Below is a small trained network, with its code and all its weights. Each question gives an input and a target symbol and asks what happens when units are switched off, that is, made to give their printed mean instead of their output.

import numpy as np


def w(rows, s, z=0):
    codes = np.array(rows[::2]) - 128.0
    scale = np.full(codes.shape[1], s)
    scale[-1] = z or s
    return codes * scale


def norm(h):
    return h / np.sqrt((h * h).mean(-1, keepdims=True) + 1e-5)


def f(y):
    return y / 2 * (1 + np.tanh(0.7978845608 * (y + 0.044715 * y**3)))


def softmax(a):
    e = np.exp(a - a.max(-1, keepdims=True))
    return e / e.sum(-1, keepdims=True)


def log_softmax(a):
    a = a - a.max(-1, keepdims=True)
    return a - np.log(np.exp(a).sum(-1, keepdims=True))


def net(x, mask):
    ids = ['ΔΘΞΣΦβητ'.index(c) for c in x.split()]
    T = len(ids)
    res = E[ids] + P[:T]
    r = norm(res)
    for j in range(2):
        rows = slice(4 * j, 4 * j + 4)
        q, k, v = (r @ M[0][rows].T for M in (Q, K, V))
        z = softmax(np.where(np.tri(T) > 0, q @ k.T / 4**0.5, -1e9)) @ v
        o = O[0][rows]
        res = res + np.where(mask[j], z, o[:, -1]) @ o[:, :-1]
    y = f(norm(res) @ A[0][:, :-1].T + A[0][:, -1])
    res = res + np.where(mask[2:6], y, B[0][:, -1]) @ B[0][:, :-1]
    return log_softmax(norm(res)[-1] @ U[:, :-1].T + U[:, -1])


Q, K, V, O, A, B = {}, {}, {}, {}, {}, {}
E = w([
[146,114,120],'Δ',
[100,109,94],'Θ',
[91,127,192],'Ξ',
[3,130,161],'Σ',
[192,116,124],'Φ',
[118,62,78],'β',
[80,179,114],'η',
[52,163,44],'τ',
],0.015)
P = w([
[21,160,158],'0',
[49,154,155],'1',
[254,57,137],'2',
[46,214,74],'3',
[9,136,149],'4',
[175,82,51],'5',
[30,128,87],'6',
],0.0067)
Q[0] = w([
[190,132,88],'h0',
[164,121,182],'h0',
[122,170,152],'h0',
[118,20,90],'h0',
[127,203,209],'h1',
[229,55,25],'h1',
[154,165,70],'h1',
[84,42,249],'h1',
],0.011)
K[0] = w([
[202,60,130],'h0',
[161,136,58],'h0',
[141,168,118],'h0',
[156,21,208],'h0',
[51,181,156],'h1',
[248,149,131],'h1',
[152,220,139],'h1',
[60,62,200],'h1',
],0.011)
V[0] = w([
[117,200,142],'h0',
[115,116,233],'h0',
[130,10,172],'h0',
[95,109,176],'h0',
[209,114,24],'h1',
[51,89,148],'h1',
[135,109,47],'h1',
[177,162,120],'h1',
],0.011)
O[0] = w([
[164,130,187,118],'h0',
[103,98,81,222],'h0',
[79,160,164,220],'h0',
[129,141,255,253],'h0',
[67,151,152,93],'h1',
[159,131,51,203],'h1',
[17,122,127,149],'h1',
[59,115,33,75],'h1',
],0.0072,0.0013)
A[0] = w([
[149,172,64,150],'n0',
[183,254,75,3],'n1',
[114,164,117,105],'n2',
[141,186,87,55],'n3',
],0.0099,0.0027)
B[0] = w([
[158,69,126,254],'n0',
[96,77,195,253],'n1',
[102,79,114,214],'n2',
[11,39,171,67],'n3',
],0.012,0.00053)
U = w([
[153,133,121,183],'Δ',
[154,93,45,73],'Θ',
[140,160,160,73],'Ξ',
[92,184,240,3],'Σ',
[116,248,125,186],'Φ',
[107,116,116,90],'β',
[95,61,195,91],'η',
[101,106,129,156],'τ',
],0.017,0.0042)

Each question gives the input, a string of symbols that net reads in full, and the target symbol t.
The units are the heads (4 rows each of Q, K, V and O) and the neurons (one row each of A and B). Each row of codes is followed by its name. A weight is (code - 128) times the scale printed after its matrix; where a second scale follows, it is the last column's (O, A, B and U).
mask holds one flag per unit, heads first, then neurons. A switched-off unit (its flag False) gives its mean, the last column of its rows in O or B, instead of its output. The means were averaged over made-up inputs and are rounded, as every weight is.
A unit's drop is (log p(t) with every unit on - log p(t) with that unit switched off) / (log p(t) with every unit on - log p(t) with every unit switched off).
The circuit of an input: a set's keep is (log p(t) with only the set's units on - log p(t) with every unit switched off) / (log p(t) with every unit on - log p(t) with every unit switched off). Starting from all 6 units, units are removed one at a time, each time the one whose removal leaves the highest keep (on an exact tie, the one counted first), for as long as the keep stays at least 0.8.
units of the circuit, in order: the units of the circuit, biggest drop first
k most important neurons: the k neurons with the biggest drops, biggest first
heads that matter: for each layer, one digit per head in row order, 1 if its drop is at least 0.15 and else 0, layers parted by /
drop when u is switched off: that unit's drop, to one decimal
input Σ Θ η Φ Φ Φ Σ, target Φ: 2 most important neurons -> (n3 n0)
input Σ Φ Σ, target Δ: units of the circuit, in order -> (h1)
input Δ Σ η Δ Φ Δ Σ, target Φ: heads that matter -> 11
input Φ Ξ Φ Δ Φ Σ, target Θ: heads that matter -> 01
input Σ η Φ Σ, target η: units of the circuit, in order -> (h1 n2 n3 h0)
input Θ Ξ Σ Σ Φ, target Φ: heads that matter -> 10
input η Δ Θ η, target η: heads that matter -> 00
input τ η Σ Δ, target η: heads that matter -> 10
input η τ Θ β Φ, target Φ: heads that matter -> 01
input Σ Ξ Δ Δ Φ Ξ, target Δ: heads that matter -> 01
input Σ Ξ Φ Σ Θ, target Θ: drop when h1 is switched off -> 1.5
input Φ Φ η, target Θ: drop when n2 is switched off -> 0.0
input Φ β Ξ Σ η, target η: drop when h1 is switched off -> 1.0
input Φ Φ Φ Σ Ξ Σ, target Θ: most important neuron -> (n1)
